Below are the code and all the weights of a small trained network. Each question names an input and a class and asks about switching units off, where a switched-off unit gives its printed mean instead of its output.

import numpy as np


def w(rows, s, z=0):
    codes = np.array(rows[::2]) - 128.0
    scale = np.full(codes.shape[1], s)
    scale[-1] = z or s
    return codes * scale


def f(y):
    return y / 2 * (1 + np.tanh(0.7978845608 * (y + 0.044715 * y**3)))


def log_softmax(a):
    a = a - a.max(-1, keepdims=True)
    return a - np.log(np.exp(a).sum(-1, keepdims=True))


def net(x, mask):
    res = np.array(x, float).reshape(1, 3) / 4 @ E
    y = f(res @ A[0][:, :-1].T + A[0][:, -1])
    res = res + np.where(mask, y, B[0][:, -1]) @ B[0][:, :-1]
    return log_softmax(res[-1] @ U[:, :-1].T + U[:, -1])


A, B = {}, {}
E = w([
[50,136,150,215,163,173,213,85,238,121,91],'x0',
[143,1,58,121,115,85,149,31,138,239,188],'x1',
[107,113,213,229,102,147,139,181,78,238,91],'x2',
],0.012)
A[0] = w([
[130,133,186,197,137,101,126,136,98,196,127,56],'n0',
[115,109,130,107,122,130,118,102,144,156,114,147],'n1',
[101,126,86,120,139,132,132,71,154,69,130,28],'n2',
[151,99,102,143,117,116,141,102,120,125,119,123],'n3',
[107,112,149,216,153,125,184,66,250,126,111,46],'n4',
[147,132,144,170,117,145,127,151,118,169,119,75],'n5',
[139,148,145,127,116,144,124,176,152,56,113,199],'n6',
[130,63,100,116,135,120,142,65,169,201,154,140],'n7',
[116,196,152,154,161,117,135,181,117,79,107,207],'n8',
[123,141,149,142,139,121,153,115,82,185,119,15],'n9',
[137,157,153,170,138,151,104,117,160,170,157,73],'n10',
[126,99,126,125,126,122,153,99,117,182,138,178],'n11',
[124,152,119,125,172,113,123,138,158,163,121,55],'n12',
[116,129,119,114,127,133,147,108,182,102,125,69],'n13',
[147,143,125,162,142,153,138,146,105,167,136,82],'n14',
[87,84,134,178,123,124,141,169,95,192,116,45],'n15',
[130,113,113,97,142,148,92,145,25,148,144,65],'n16',
[133,133,106,137,93,133,129,128,138,138,148,152],'n17',
[108,158,171,139,150,130,166,145,120,84,145,168],'n18',
[163,99,128,68,117,83,106,149,53,149,155,63],'n19',
[125,64,86,144,150,105,163,75,101,173,144,188],'n20',
[112,109,145,134,92,99,100,119,159,163,150,114],'n21',
[120,151,124,148,108,102,142,161,115,100,114,241],'n22',
[140,119,133,63,161,117,122,126,52,142,119,68],'n23',
[149,126,94,43,141,108,132,72,173,71,162,1],'n24',
[138,106,100,88,144,141,119,87,159,161,141,133],'n25',
],0.014,0.0023)
B[0] = w([
[142,56,115,90,147,104,161,107,140,55,136,216],'n0',
[118,149,133,138,142,129,115,115,121,121,125,151],'n1',
[127,40,115,110,145,113,170,141,112,92,110,182],'n2',
[107,144,138,112,145,133,122,103,135,116,137,153],'n3',
[123,168,25,151,38,135,134,182,109,249,160,251],'n4',
[127,91,133,79,152,115,163,128,146,101,119,178],'n5',
[131,154,180,131,139,144,93,91,135,120,124,206],'n6',
[124,193,182,139,166,163,61,94,138,102,115,229],'n7',
[119,180,180,142,165,138,78,102,122,117,128,224],'n8',
[130,83,114,113,132,105,157,137,130,103,96,173],'n9',
[120,97,107,120,101,107,137,134,104,132,131,159],'n10',
[143,157,171,139,149,125,98,125,125,116,137,186],'n11',
[123,106,126,127,116,128,120,121,121,155,131,132],'n12',
[129,102,102,114,103,109,157,149,120,147,138,163],'n13',
[140,93,129,121,154,121,143,135,131,106,116,162],'n14',
[143,52,132,114,157,118,185,141,135,83,123,210],'n15',
[114,146,74,156,77,126,140,131,142,183,147,193],'n16',
[126,143,146,141,121,134,136,145,142,117,121,136],'n17',
[147,161,139,127,132,130,84,106,124,125,130,182],'n18',
[120,168,63,148,85,145,141,180,125,199,145,212],'n19',
[120,193,185,131,138,141,66,106,124,108,119,217],'n20',
[120,147,159,127,136,133,135,131,116,116,120,160],'n21',
[127,157,142,129,143,132,110,101,141,124,138,166],'n22',
[98,118,90,151,91,138,137,115,123,191,122,179],'n23',
[143,17,145,113,158,95,205,150,138,78,111,217],'n24',
[151,156,167,118,140,126,112,112,120,92,122,174],'n25',
],0.016,0.022)
U = w([
[153,193,202,140,179,178,68,80,120,87,105,251],'0',
[136,130,35,155,55,154,147,164,108,193,149,63],'1',
[182,2,122,86,173,102,191,134,129,53,87,67],'2',
],0.011,0.0018)

Each question gives the input, the list of numbers given to net, and the class t.
The units are the neurons (one row each of A and B). Each row of codes is followed by its name. A weight is (code - 128) times the scale printed after its matrix; where a second scale follows, it is the last column's (A, B and U).
mask holds one flag per neuron, in row order. A switched-off neuron (its flag False) gives its mean, the last column of its row in B, instead of its output. The means were averaged over made-up inputs and are rounded, as every weight is.
A unit's drop is (log p(t) with every unit on - log p(t) with that unit switched off) / (log p(t) with every unit on - log p(t) with every unit switched off).
most important unit: the unit with the biggest drop
k most important neurons: the k neurons with the biggest drops, biggest first
drop of u: that unit's drop, to one decimal
input [7,8,7], class 0: 2 most important neurons	n7, n20
input [7,-4,8], class 2: 2 most important neurons	n0, n15
input [5,-5,-7], class 2: most important unit	n24
input [-2,6,6], class 0: 2 most important neurons	n7, n20
input [6,-5,-4], class 1: 2 most important neurons	n4, n7
input [-7,-7,-8], class 2: 2 most important neurons	n24, n4
input [-8,-5,8], class 1: 2 most important neurons	n16, n19
input [8,-6,-8], class 1: 3 most important neurons	n4, n0, n15
input [6,-3,-8], class 2: 2 most important neurons	n24, n2
input [-6,6,1], class 0: 2 most important neurons	n4, n7
input [7,2,0], class 1: drop of n4	1.5
input [5,7,-1], class 0: drop of n7	2.0
input [-3,6,6], class 0: drop of n24	1.3
input [4,2,1], class 1: drop of n4	3.1
input [6,-6,8], class 2: most important unit	n0
